Each row has a class, written as a number after it.
[ 17   2  -3  -5  -2 -29   7   6 -17  -4 -18 -20  -9  22  36  -8 -20 -21
   9  55  11 -13 -29   7  30 -26   4  -5  25   2 -33 -38  28  42  -4   4
 -28   8  43 -14 -17   2]
1
[ 47   7  25  -9   9 -65 -33  33  29  60 -55 -12 -14  49  25 -12  16  -2
 -41 -28  -3 -10   4 -19  48  14  30  -7 -22  25   0  22  18 -66 -39  -8
 -43  -5  56  -3   7   8]
0
[ 17  -6  15   5   4   9   7 -45  14   7 -22  13  -6   7  -9  -8  -3   3
 -20  23  15  -6 -17  -5  -3  18  37  22  -8  18 -29  -5   7 -30 -13 -34
 -43 -10  49  -8  11  14]
3
[ 22 -53  27  41  -3   4   0 -13 -13  16  11 -24   0  10  32  18  50 -47
  -6   2  34  17  11  -3 -40 -14  -1 -35  -6  15  38   3  16  60 -76  21
  -2 -34  19 -13  20  22]
7
[  3 -11   6 -10  19  13  -1 -12 -23  32 -16 -15  -9   7   0  12  -3 -35
 -22  42  15   0 -13  25 -32 -13  19 -12  11 -24 -19 -50  11  34 -31 -15
  -6   5  39 -19  12  46]
0
[ 35   3   2  32   3  52  36 -39 -42  70  38  30  -1  35  17  14  -8  16
  16   4 -22 -13  -9  -3 -17 -23   4  13 -15  -2 -67  24  43 -29   6 -38
  -3  -3  96  10 -41 -27]
4
[ 14  15  42  -6  -4  38  -1  84  21   5 -29 -38 -17  40  57  -7  29  -6
 -15 -11  47  14   3 -17 -23   2  58 -12 -45 -32  47 -36   3  17 -12  22
  19   6  82  29   0 -19]
5
[-28  43  20  12  18   1  11  23  -2   3  -7 -22 -28   3  55  11  16 -28
   1  11  12 -22   1   3 -27  -3 -41  35 -16   4  41  17  -5   9   0 -47
 -55 -52 -32 -16 -50 -22]
6
[ 44 -27 -48 -17 -13 -29   1 -32   6  43  48  -9  -4   1  19  -3  -4 -11
  16  35  22 -24  -1  39 -19 -46  14 -20  -2 -32 -47 -17  -2   4 -13  -7
  27 -10  39 -11 -21 -13]
4
[ 17  13   6  -9 -46 -33   1  33  27  49  16  -2 -10  16  66  -6  24  -1
 -10 -15  31  -9  33 -10  36 -40  48  -8   4 -13  34  26 -18  30  10   7
  24  -5  82  22 -33 -25]
1
[  3   3 -17  -1  -1   1 -19  28  29  -7  -2 -18  -2  28  -7  -9 -17  26
   0  14 -11   9  -6  -7  21   1  -8  10 -27  12 -10 -34   9  -8  -2 -13
 -18   2 -16 -16   6   5]
3
[ 19 -11   0   9   1 -10   7 -65 -15  37  -2   8 -18 -23   6   8  20  -3
 -17  14   9 -10 -58  25 -17   6  47  -4  -4  22 -51  32  -8 -24 -22 -29
 -20 -27  69  -6  -4   4]
0
[ 18  -8  22   1  24   3 -24  20  20  50 -20 -22 -10  -1   2  10  32  25
   6 -12  -3 -20  18  27 -20  26  25  -4 -21   9  22   0  10 -86 -33  -2
 -11 -51 -21   6   4 -10]
5
[ 10   2 -38 -11 -19  -3  17 -36 -47  18   6  35  21 -34   2  -1 -18 -27
  -7  47  29 -13  19  27 -31 -26   2  14  10 -21  -1 -14   5  -6 -21  -9
  -2 -22  32   9 -40 -11]
5
[ -7 -16 -12 -16  20   8   5  63  40  31  34  23  -5   8 -37 -10  -8  93
  -5 -83  -1  -4   7  18  32   1  27  51  57  -2  26 -23  -2  52  49 -45
 -50  12 -10 -32   5  20]
0
[ 31   7  27  -4  10 -33  29 -30  -2  28 -14  20 -19 -19  56  -3  11 -35
  -2   6  15 -34 -32  24 -37 -18  36 -17   6  -8 -11  11   1 -28  -1  22
   5 -13  31 -20  21   2]
1
[ 11  25 -50  -3  -1   1 -11 -20  28 -22  45  62 -25 -22  34  19 -12  48
 -10  -1  42 -25 -67  13  18 -19  13 -26  47  -1   0   3  -1 -27  11 -18
 -24  13   9 -29  59 -32]
7
[ -9  10  55 -10  49  31 -14 -20  26 -22  -9  21   1  43 -31   7  13   2
 -60 -39  74 -20  11  -6   5  45  62  13 -13  -1   1  43  29  31  11 -57
 -18  -6  37  29  29   0]
5
[ 21  17  21   4  10  -2  13 -37 -21  28  -7  19 -26  11  72  16  18 -25
 -55  10  18 -10 -27  19 -25  -9  56 -14 -37   0 -15  36   0 -28 -51 -14
 -12  -7  77   1  11   0]
0
[ 16   4  13 -22 -17   1   7 -16  -9  36  29  -7 -22 -16  49  21  16 -20
  -5   9   7  -9 -11  13 -19 -17  18 -10  -2  -9   8   7 -16 -27   6 -13
  19 -10  31   4  10   0]
1
[ -6 -24  -9  41  23   5 -37   7 -10  23  49  35  -8   4 -27  50  14 -20
  -1   1  83 -10 -26  32 -46  -2  17  -4  22 -62  35 -24   7 -47 -15 -23
 -22 -22 -22 -16  26   2]
2
[-36 -36  33  -3  14 -56  -5 -21   1  65 -19  60 -33   7   2  22  25 -23
   6 -47   9  18 -14 -30 -13 -22  66  25  -6 -20 -11  92 -20 -36  -6   3
 -29 -14  31  17 -47   5]
6
[-11  30  27 -29 -34  -1  12  12   6  41   0 -28  -8  -1  62  21   5 -44
 -22  31  25 -20  -2  48 -11 -12 -10  30 -17 -16   3   4  -9 -26 -34 -17
  -9 -21   2 -22   3  -3]
4
[  3  23   2 -28  14 -57  24 -15 -24 -43  -3  47 -12  -4  41 -14   4 -71
   0  10  65 -46  18 -19 -24 -43  48 -10  17   7  16  37   7  30  34   5
 -38 -15  30  25  30 -33]
3
[ -6  34  31 -10  41  -9 -28  15  30 -16 -21 -42   5  13 -56 -16 -13 -23
 -34 -11  13  -5  -2  17  17  16 -34 -23  34 -27  38 -15  11  61  24 -22
 -14   8 -52  17  20   8]
1
[ -7  37  -2 -29  42  58   5 -33   7 -29 -12 -41  19  10 -18  18   4 -15
  -8  14  15  -5 -47  49  -1 -13  10 -35 -31   4 -42 -19   7  -9  -4 -28
   3  -7  22  44  37 -31]
3
[ 19  17 -14 -22  48  -5  29  28  17  34 -36  67 -24  -4  44 -18 -13 -40
 -25 -46 -30 -19  -7  39  -4 -13  15 -22 -26  36 -31  42 -24  19  -8 -43
 -21 -21 -15   1  29 -26]
2
[ 20   0  -4  -8 -41 -19 -20   6   8  29 -19   8 -22  10  40  -6  -4 -24
 -57  17  13  -2  28  -5  -5   5  67  -3 -28 -23 -12 -13 -23 -48 -51 -22
   4 -22  65   2 -10   1]
6
[  3  17 -52  12  43   2  31 -53  11  13  20  41  19  16 -13  12 -24  -1
  25  -2 -13 -22  -9   3   2 -63 -11  -2  31 -28 -15 -15   9 -35   5  17
 -28   5  20  -3 -10   1]
6
[ 10 -38  18  22 -22 -30  13 -30  -7  24  -4 -16 -13  -3   7  16  54   9
   7  30 -17   0  14 -21  -4 -25 -24  15 -28  27  48  34  -7  29  -3   7
 -28 -26  -2  18 -18   6]
3
[ 37  14 -37   4  12  26 -32   9  35   0  -5 -22  -2   1  24  28  37 -46
 -41  -3  10  14   5 -34  15  16  34 -33 -18  31  10 -22 -23 -97 -21  15
 -18  -4  49  17  76  27]
2
[ 65  18   1  -9 -13 -29   1  -7   9   0  18 -42 -10 -22  48  21  24 -13
  -5 -40 -46  -1 -59  24 -18 -10  33  30   4  15  16   5  29 -51   1 -13
 -34 -48  -1  -7  17 -17]
2
[-40 -51  11 -44   6  18 -14 -36   1 -32 -20   1 -16  -8  -1  27   7  21
  20 -12 -36  11 -45 -16  50  18  52 -26  42  61 -75  -8   0  13  31 -28
  19  28 -14  11  25  35]
6
[  8   4  -4   3  13 -16 -10  10  27   4  24  -3   0  21   2 -16 -18 -15
  -8  12  38  -2   8 -16   6   7   1   3 -20  -8  -2  -7   7   2  23  -4
   1 -14  -4 -10  10   6]
1
[ 14  16   1   8   9  -7 -17   2 -12 -14 -13   6   4  14  12 -27  -7 -26
  -2  11  23 -14  -1   2 -22  24  11 -10 -19 -13 -31 -23   6  -8 -12  -5
  -5 -10  15  -8   6   3]
4
[ 20 -38 -29  -2  -7  -5  25 -38  -6  28  11  12   2 -13  22  15 -10   1
   7  44   3   2 -28   6  -6 -24 -40  -5 -10  14 -44 -11   3   7 -51   0
 -13 -24  32 -35  23  22]
7
[  4 -27  51  69  17  43  30  24 -60  35  39 -38   2  13  11  79 -15   6
  37   5 -32  21 -74  -6 -21   9 -27  40  42   0  49  24  64  -8 -57  14
 -36  -7  31   9  -7  12]
7
[  6   1 -24  14  -8  20  13   6 -25  34  35  30  36 -22  -6   2 -25 -51
 -21  20  52   7 -23  24 -25  12  -5  14  30 -22 -23 -43   1 -37  12  -6
  -8  -4  12 -14  33  35]
4
[ -1   2 -26 -19  12   0  -7  -2 -14   4  26   7  11  -5  -3  -3  -5  -6
 -14   3  39   7  32  12 -27  -6  41  -4  -2 -41 -14 -23   0 -37   5  14
  12  -2   4  -3   9   4]
6
[-18  22   9  -2 -23  21   3  84   1  24  18 -29 -22  32  25  21  32  10
  36 -40  40  13 -25   2  -1   1  82  34 -28 -14  27   6  -9   3  38 -11
   4  13  54 -14  21 -31]
0
[ -3  11   2  -4  26 -54  -5  43  55  52  35 -64  -5  42  13  16  25   5
 -10 -18  48  -8  10  20  48 -16   8 -11  22 -24  42  26  -5  39  15 -43
 -19 -28  -2   5   4   7]
6
[ 31  11   4  40  -7  -8  12   9  -1  93   2  53  18   5  90   2  22   0
 -20 -14  34  -5 -16  24   0 -11  58  16  -3  -2  30  -4   3 -54 -12 -48
 -27 -64  64  14 -51  -8]
7
[ 31 -35   4 -19   9 -44  16 -37  -4  63 -10  -4 -47  -4  22  21  60 -17
  13  11  15 -27  24  -4  -8 -33  26   0   6  19 -11  45 -11 -17  26 -54
 -38  -8  39  -1 -18 -14]
3
[ -7 -19  -7  12  14 -17  -8   5 -57 -20 -11 -24   6 -34 -70   0 -38 -34
 -20  32  -1 -22   3  48 -45  24  63  18  52 -26  29 -66   2 -21  16 -15
 -23  -7 -57  -7 -13  18]
7
[  4 -21  15   4 -26 -25  26 -20 -33  25  11   1 -24 -10  34   0  -1  24
   8  23 -14  -6 -26  13 -35 -12  -8 -21 -18  -3 -26   7   4   4 -48  -9
   4 -47  22 -28   2   3]
6
[ 34   8  16  -5  21  28   6 -34 -13  16   4   9  -2 -14  44  -7  13   6
 -23   8  46 -18 -33  26 -30  26  32  -1  11  -5 -16  -9   1 -10 -10 -49
 -17  -4  74   9 -31   1]
4
[  6 -12 -19 -17  19  76   4 -38  -2 -16  26  -7 -13  -6  26  27  47 -10
  12   1   5 -10 -10  -2 -24 -16 -13 -27  -5  29 -88 -20  14  49  19 -23
  13 -27  31  -5  51  -2]
6
[ 19 -36  38  22  12  29 -22 -31  42 -34  29   3 -29   4 -11 -10  23  60
 -14 -30  51 -11   4 -18  13  67  -6   5  21 -19  -6  -3 -29 -11  -7 -36
 -20  20  30 -10  15   2]
1
[ 20  -5   1 -27  -4 -21 -12 -24  35  37  16  41  -9   7  65  -8 -14 -12
 -20  12  30   3 -35 -16  -9 -11   9  -3  -8 -26  10 -24 -20 -33 -14  -2
  17  23  43 -16   5  48]
0
[ -8   4 -38  32  -8   2  -1  67   8  79   4 -35 -44  25  46  11  30  15
  20  49 -19  12  60 -12  36 -28 -12   2   1   8  21   2 -19  35 -12  -1
 -30   3  23 -20 -25  -5]
0
[  7  22   0 -11  12  29 -15  31  12   2  -2   1  -5  18  -1 -20  -6  -9
  -6 -19   1  -3  12 -14  -6  15  13 -18  -9   2 -17 -26  -3  20  22 -19
  12   3  13  -7  39   5]
7
[ 15 -36  12  -4   2 -31  27 -52 -18 -32  18  -5   3 -25  20   9 -11 -27
 -19 -19 -10   7   1 -11   5  16  46  17  17   4 -21  19   2 -13  21 -36
  10 -11  -1  21 -14  10]
1
[ 21   5 -11   5  -5   4 -10 -11 -15 -15  -6 -49 -33  -6  16  -9  19  14
 -17  56 -16  -4  28   3 -20  -1   9 -22 -10 -16 -41 -27  -4  39 -29 -15
 -11 -17  41   1   6   2]
3
[-16  57  10  15 -16  23   6  51  26  23  -7 -17 -38   4  29  19 -21 -10
 -55  22  -2 -30 -39  18  10   8  48  19  26   2  12 -13  -8 -32  26 -36
 -33   2  21 -14  11  -2]
4
[ 31  13  50  15  -3 -17  14 -33   6   2   2  11   1  -7   1  11  16 -12
 -66 -63   5 -25 -18   4  25  37  35  15  36   6  32  33  -8 -76  43 -70
 -30  -4  15  34  10  -6]
2
[ 28  -4 -12  -5   9   5  -4 -51 -27  18  12  17  -5  14  24 -10  10 -48
 -13  25  20  -3 -19  24 -44 -16  30 -15 -14 -17 -37 -36   2 -10  -6 -14
   2   6  25 -26   3  25]
6
[ 14  16  -8 -15  43 -42 -47 -52  13 -73 -18  -5 -28  13 -16 -34  12  19
 -10   2  45  10 -49 -21   5  18  32 -36  19 -11  -5 -11   5  52  -5 -44
 -71  -2  26  -4  10   1]
7
[ 30   6   5 -37   6 -13  16 -18   5  -7 -10 -47 -19  -2  44   5 -14   1
  -7  42 -25 -14 -39  27  -8 -12  55 -10  -8   8 -47 -27  17  -9 -20 -22
  -4 -21  41   4  26   7]
3
[ -2  10  32 -39 -18 -13  -9  28  -8  35   3  90  -6   8  51   2  -3 -40
 -15 -54  40 -18 -21   8 -19   4  23  51 -49   3   7  42 -25 -56 -23 -38
 -54 -64  29  18  31 -30]
7
[ -6   5  -1  45 -16  30  62  18 -22  38  14  18 -19  -6 -42 -21   7  69
   2  20  55   1  -7   8 -17  13 -36   0   9   7  34 -21  -2  11  10 -37
 -66 -15  24 -72  61  -6]
0
[ 50 -13 -19  12  20  -2  14 -30  10  32  55 -13 -15   9  71  32  23 -16
   9  39  42 -16 -47  22 -22 -41 -12 -13  17 -45 -32 -37  12  -4   2 -43
 -11 -18  57   2   9   2]
3
[ 25   5 -17   7  11 -28 -26  32  23  18   8   1  20  37  27  -9  -7  -5
  13  26  38  -7 -12  -2  19   0  -2  -2 -38   5 -18  -7  35  10  12  -9
  16 -21   1   7   5 -11]
3
[-24  -3  54 -44 -11  93 -25  48  27  18 -58  -8 -13 -27  39   7  68  -8
 -16 -50  26  18  50 -26   7  38   1  11  36  43 -70 -12  18  81  34 -45
  14  -6  27 -16  18   0]
7
[ 45 -25  -1  -9  -9 -40 -17  -1 -17  -8  17 -52 -20  -4  40  -3  -9  25
   8  56  -8  -8   0  34 -17  15  44  10  17 -29 -21 -61  35  -5 -24 -13
  -3 -25  -9 -34  -4  17]
2
[  6   1   9  27 -12  29   8  32   4  12   3 -25 -19  18  30   1  26   2
 -16  35  34 -44   0  43   3 -11  12  -4  13   8 -26 -31 -12  48  -5   2
  -9  17  44 -25   3  -4]
3
[ 43 -61 -21 -47  14 -63 -34  71  48  39  47  -1  -8  30  -6 -18 -17  56
  28 -40   4 -19   5  37  14 -13  46  13 -11 -38 -11 -30  -2  14  34  11
  37   9 -30 -10  -4   1]
2
[ 13 -14   8  -2  -9  22   1 -49 -36  38   0  -6  -9 -36  17  20  39   0
   4  15 -15  10  -3  10 -44   6  13  11 -23  -7 -23 -10 -13 -44   4 -11
  14 -16  25 -10 -22  21]
1
[ 16 -28   2 -30  -6 -27 -11   1  -8  28 -15   1 -12 -13  -1   9  12   3
   4   4   9 -33  -5  29  -9   8  32   2   2  -9 -11   7 -21  -2  -5  -3
  23   7  20   1  -6   0]
6
[ 22   7 -13 -10 -15 -18 -14  -4 -20  -7  19 -30 -10 -10  35  22   4  -6
  -1  20  -3 -31  25  26 -29 -23 -13  -1  42 -12   3 -36  45  10 -31 -12
  -8 -12 -29 -53   0   9]
4
[ -6   4  15 -12  -4  15   3  17  33   5  13  24   0  21  53 -24   2 -32
  -1 -20  37  11  -2  -1   8  -5  19 -26 -12  -8 -14  -3 -13  17  21  -6
  26   9   0  20  19 -17]
4
[ 26   5 -30  -9  -6 -22   2 -57  10  23  -2  23 -10   0  74 -12   9 -19
  -2  64  -8  14 -16  16  17 -31  -9  -6 -16  -8 -47  -9 -18   2 -26 -14
 -22  -4  25   6   1  12]
3
[-34  33   0  -5  59  49 -26  -4  28  -2 -34  12 -34  24   9  22  19 -46
 -17   7  49  -7 -42 -16   3 -11  -9 -27  24 -19 -31 -36  -9 -14  44 -66
 -54  25  21  13 -15  -5]
4
[ 22  -9 -11   1  10 -38   4  23  25  13   7 -14 -32   7  36  11 -33   9
 -17   5 -38 -26   5   3 -14  12  17  25  -3 -49 -27 -11 -22 -25 -42   0
   6  -3  16 -31   5  35]
6
[ 16 -38   8  -4  46 -43  32  11 -53  -4 -34  -6   9  15  11  14   6 -46
  -1 -18  23 -45  15 -12 -14 -17   7  -2  -9  12 -54  21  23  19 -14 -19
 -28 -47  68  32 -48 -20]
6
[-28  11   9 -21   5  28  16  34  17  17  14 -30  -3   8  64  24  32 -45
 -39   5  72  19   7 -16  31  -2  -6 -12  21  13  33 -14 -25  20  22 -53
 -13  10  37  15   0  31]
5
[ 11  -4   1   0   4 -10  24  -4  29 -30   6  -9  -9  12 114  11  31 -64
   1  -5  37 -70  -3  23  -7 -49  54 -12  31  25  -8 -37   0  27  25   4
  23  -4  11 -25 -28  -7]
6
[ 15   5 -47   7 -19   3  -5 -35   2  42  19   0 -11 -16   9  20  13   9
  14  24   8  -9 -14  18  -9 -25  16 -21  16 -26 -29 -24 -19 -44 -15  -3
  24  17  54 -31   7   7]
0
[-25 -13  27  -6  16   1  18 -10  -3   1  42  51 -45  22  75  16  24 -29
 -10 -29  38 -22 -59  22  20 -34  24  -6  17  18   4  32 -51  -1  29 -33
 -49  29  22  15 -19 -15]
2
